Below is a small trained network, with its code and all its weights. Each question gives an input and a target symbol and asks what happens when units are switched off, that is, made to give their printed mean instead of their output.

import numpy as np


def w(rows, s, z=0):
    codes = np.array(rows[::2]) - 128.0
    scale = np.full(codes.shape[1], s)
    scale[-1] = z or s
    return codes * scale


def f(y):
    return np.maximum(y, 0)


def softmax(a):
    e = np.exp(a - a.max(-1, keepdims=True))
    return e / e.sum(-1, keepdims=True)


def log_softmax(a):
    a = a - a.max(-1, keepdims=True)
    return a - np.log(np.exp(a).sum(-1, keepdims=True))


def net(x, mask):
    ids = ['αβγδεζθλμξστφψω'.index(c) for c in x.split()]
    T = len(ids)
    res = E[ids] + P[:T]
    u = 0
    for l in range(2):
        r = res
        for j in range(2):
            rows = slice(3 * j, 3 * j + 3)
            q, k, v = (r @ M[l][rows].T for M in (Q, K, V))
            z = softmax(np.where(np.tri(T) > 0, q @ k.T / 3**0.5, -1e9)) @ v
            o = O[l][rows]
            res = res + np.where(mask[u + j], z, o[:, -1]) @ o[:, :-1]
        u += 2
        y = f(res @ A[l][:, :-1].T + A[l][:, -1])
        res = res + np.where(mask[u : u + 4], y, B[l][:, -1]) @ B[l][:, :-1]
        u += 4
    return log_softmax(res[-1] @ U[:, :-1].T + U[:, -1])


Q, K, V, O, A, B = {}, {}, {}, {}, {}, {}
E = w([
[157,139,51,80,121,160,87,221],'α',
[105,165,129,9,156,65,137,133],'β',
[132,186,133,47,164,42,96,153],'γ',
[161,161,141,8,191,93,173,110],'δ',
[154,115,105,123,139,157,34,181],'ε',
[108,132,162,16,194,83,98,87],'ζ',
[158,107,170,88,45,168,75,168],'θ',
[184,100,188,110,142,235,104,161],'λ',
[126,121,171,47,89,238,97,190],'μ',
[149,113,181,76,122,253,118,180],'ξ',
[179,151,170,116,113,234,125,202],'σ',
[173,234,190,64,152,109,170,145],'τ',
[89,138,169,164,158,224,34,223],'φ',
[34,206,163,89,191,149,126,102],'ψ',
[132,193,229,125,175,108,121,112],'ω',
],0.011)
P = w([
[203,113,55,93,119,145,65,105],'0',
[146,39,109,120,172,91,134,236],'1',
[173,139,100,92,129,138,77,106],'2',
[116,72,148,123,170,87,144,225],'3',
[146,170,137,98,123,135,83,94],'4',
[89,98,188,127,166,86,150,215],'5',
[119,203,177,103,118,138,92,77],'6',
[59,128,229,137,159,82,161,203],'7',
[93,236,215,101,113,132,98,64],'8',
[41,140,249,126,165,59,182,201],'9',
],0.012)
Q[0] = w([
[175,169,127,95,88,135,62,68],'0.h1',
[145,69,182,124,73,125,155,155],'0.h1',
[126,134,193,58,193,160,85,233],'0.h1',
[144,160,180,30,151,169,56,171],'0.h2',
[95,72,185,140,153,94,154,254],'0.h2',
[85,156,77,117,176,74,65,149],'0.h2',
],0.046)
K[0] = w([
[144,172,205,137,120,254,117,170],'0.h1',
[116,153,69,99,229,134,177,111],'0.h1',
[88,218,243,108,161,58,159,86],'0.h1',
[45,200,247,188,127,118,143,72],'0.h2',
[128,181,126,49,211,17,172,110],'0.h2',
[112,138,196,93,63,147,167,123],'0.h2',
],0.043)
V[0] = w([
[146,119,148,159,201,227,157,113],'0.h1',
[254,152,179,213,159,80,126,126],'0.h1',
[128,6,203,105,149,111,93,34],'0.h1',
[82,147,108,160,214,114,52,122],'0.h2',
[109,141,114,214,114,140,68,160],'0.h2',
[86,115,106,133,148,152,166,100],'0.h2',
],0.026)
O[0] = w([
[169,126,171,119,194,149,185,151,116],'0.h1',
[144,255,185,233,143,173,165,139,108],'0.h1',
[146,112,199,193,128,50,60,100,162],'0.h1',
[215,158,74,101,90,63,180,145,208],'0.h2',
[108,165,108,194,51,136,140,166,6],'0.h2',
[166,87,115,145,167,159,163,100,36],'0.h2',
],0.013,0.011)
A[0] = w([
[140,175,103,130,130,175,69,41,58],'0.n1',
[108,108,121,167,108,66,209,168,64],'0.n2',
[84,62,30,235,165,142,186,6,59],'0.n3',
[86,69,117,157,139,130,202,188,1],'0.n4',
],0.022,0.012)
B[0] = w([
[172,90,92,129,114,236,112,73,245],'0.n1',
[158,38,125,158,146,224,29,128,254],'0.n2',
[135,37,59,170,129,1,120,119,128],'0.n3',
[70,158,187,150,111,75,185,59,177],'0.n4',
],0.0096,0.007)
Q[1] = w([
[146,68,160,181,70,66,111,145],'1.h1',
[122,138,101,70,190,87,69,43],'1.h1',
[192,101,102,1,80,161,97,81],'1.h1',
[11,128,167,74,162,82,70,59],'1.h2',
[19,121,54,221,81,103,189,171],'1.h2',
[149,86,165,130,146,147,141,195],'1.h2',
],0.057)
K[1] = w([
[137,115,120,135,75,19,83,133],'1.h1',
[42,105,170,73,190,34,161,147],'1.h1',
[92,65,144,91,230,121,45,118],'1.h1',
[191,206,47,203,64,218,128,158],'1.h2',
[25,78,3,103,79,56,106,90],'1.h2',
[146,117,129,135,191,80,181,123],'1.h2',
],0.052)
V[1] = w([
[129,192,2,128,127,210,74,162],'1.h1',
[140,188,124,119,54,162,160,7],'1.h1',
[129,157,160,196,170,65,106,106],'1.h1',
[111,51,91,93,151,97,203,105],'1.h2',
[182,189,125,68,160,123,116,150],'1.h2',
[116,204,134,72,7,161,142,144],'1.h2',
],0.0023)
O[1] = w([
[95,113,67,91,155,101,182,173,65],'1.h1',
[121,113,80,157,189,160,147,58,70],'1.h1',
[167,84,171,144,139,127,126,97,122],'1.h1',
[197,91,146,141,173,138,135,129,3],'1.h2',
[129,110,145,90,74,164,116,136,205],'1.h2',
[5,185,60,129,160,95,133,173,135],'1.h2',
],0.002,0.0047)
A[1] = w([
[118,123,48,94,60,184,185,67,4],'1.n1',
[115,5,193,170,140,56,209,211,44],'1.n2',
[101,52,77,107,112,124,113,119,100],'1.n3',
[4,50,135,230,85,99,174,165,68],'1.n4',
],0.014,0.015)
B[1] = w([
[161,142,106,153,253,74,66,165,172],'1.n1',
[66,204,1,163,240,154,76,107,192],'1.n2',
[106,158,174,229,82,138,214,106,254],'1.n3',
[254,119,158,53,125,123,102,66,136],'1.n4',
],0.0085,0.023)
U = w([
[184,88,118,95,131,172,93,44,92],'α',
[142,137,106,95,181,179,75,98,34],'β',
[130,129,119,158,153,52,21,122,54],'γ',
[189,219,131,133,102,139,123,39,63],'δ',
[121,105,93,188,163,146,156,78,110],'ε',
[68,153,123,128,97,194,38,32,68],'ζ',
[83,125,140,177,187,98,112,211,51],'θ',
[147,47,116,150,128,143,77,187,173],'λ',
[105,1,189,58,202,123,69,204,223],'μ',
[204,111,143,81,91,102,42,61,124],'ξ',
[79,142,161,78,150,183,163,186,207],'σ',
[226,93,119,95,154,86,173,146,167],'τ',
[75,71,206,152,113,103,154,139,211],'φ',
[123,166,72,63,60,104,67,146,254],'ψ',
[141,110,253,197,178,62,100,222,102],'ω',
],0.0045,0.0071)

Each question gives the input, a string of symbols that net reads in full, and the target symbol t.
The units are the heads (3 rows each of Q, K, V and O) and the neurons (one row each of A and B). Each row of codes is followed by its name. A weight is (code - 128) times the scale printed after its matrix; where a second scale follows, it is the last column's (O, A, B and U).
mask holds one flag per unit, layer by layer, with each layer's heads first. A switched-off unit (its flag False) gives its mean, the last column of its rows in O or B, instead of its output. The means were averaged over made-up inputs and are rounded, as every weight is.
A unit's drop is (log p(t) with every unit on - log p(t) with that unit switched off) / (log p(t) with every unit on - log p(t) with every unit switched off).
The circuit of an input: a set's keep is (log p(t) with only the set's units on - log p(t) with every unit switched off) / (log p(t) with every unit on - log p(t) with every unit switched off). Starting from all 12 units, units are removed one at a time, each time the one whose removal leaves the highest keep (on an exact tie, the one counted first), for as long as the keep stays at least 0.8.
circuit, biggest first: the units of the circuit, biggest drop first
top k neurons: the k neurons with the biggest drops, biggest first
k most important neurons of layer l: the k neurons of layer l with the biggest drops, biggest first
drop of u: that unit's drop, to one decimal
input φ γ ω ε ψ σ γ, target τ: circuit, biggest first	(0.h2 0.h1)
input φ σ ζ μ ω ζ φ ξ ξ, target λ: circuit, biggest first	(0.h2 0.n2)
input γ β σ σ, target φ: circuit, biggest first	(0.h1 1.n3 1.n2)
input ω ε τ ψ δ, target τ: top 3 neurons	(1.n1 1.n2 1.n3)
input θ δ θ γ α δ ξ ζ θ, target μ: circuit, biggest first	(0.h1 1.n3)
input β ε β θ ψ α δ δ ψ σ, target ε: 2 most important neurons of layer 1	(1.n2 1.n3)
input ζ α μ, target φ: circuit, biggest first	(1.n3 0.h1 0.h2)
input μ ξ δ γ, target ψ: circuit, biggest first	(0.h1 0.h2)
input β θ γ ψ ψ ω λ ε, target ω: circuit, biggest first	(0.h1)
input ψ α ω ε γ, target δ: 2 most important neurons of layer 0	(0.n1 0.n2)
input ω ε ζ ξ λ α, target γ: circuit, biggest first	(0.h1 1.n2)
input δ λ μ λ μ φ σ μ ω ψ, target ε: circuit, biggest first	(0.h1 1.n3 0.h2 1.n2)
input λ δ σ ξ θ ζ ω, target δ: circuit, biggest first	(0.h1 0.n1)
input τ λ θ θ φ τ, target σ: circuit, biggest first	(0.h1 0.h2)
input δ λ β θ ω μ δ, target δ: circuit, biggest first	(0.h1)
input ω ψ β μ α α, target φ: circuit, biggest first	(0.h1 1.n3 1.n2)
input μ β α, target φ: circuit, biggest first	(1.n3 0.h1 0.h2)
input ζ τ γ λ τ τ μ, target β: top 3 neurons	(0.n1 1.n1 1.n3)
input λ φ α γ γ ε ζ ω λ θ, target ω: top 2 neurons	(1.n2 0.n1)
input α δ θ ζ φ σ ζ τ ε, target β: most important neuron of layer 1	(1.n1)
input ε ω θ, target δ: 2 most important neurons of layer 0	(0.n1 0.n2)
input σ θ β α ε, target ψ: 2 most important neurons of layer 1	(1.n3 1.n1)
input ψ ξ λ φ ε λ ε ε, target ε: 3 most important neurons of layer 0	(0.n2 0.n1 0.n4)
input β δ ψ λ ε θ, target ε: drop of 1.n2	0.6
input ω ω ξ φ γ, target λ: drop of 0.h2	1.2
input δ δ λ ζ θ θ γ τ ψ, target τ: drop of 0.h1	0.2
input ζ ε α ζ, target γ: drop of 1.n2	0.5
input ζ ω θ β θ ζ θ ε ζ, target ζ: top neuron	(0.n1)
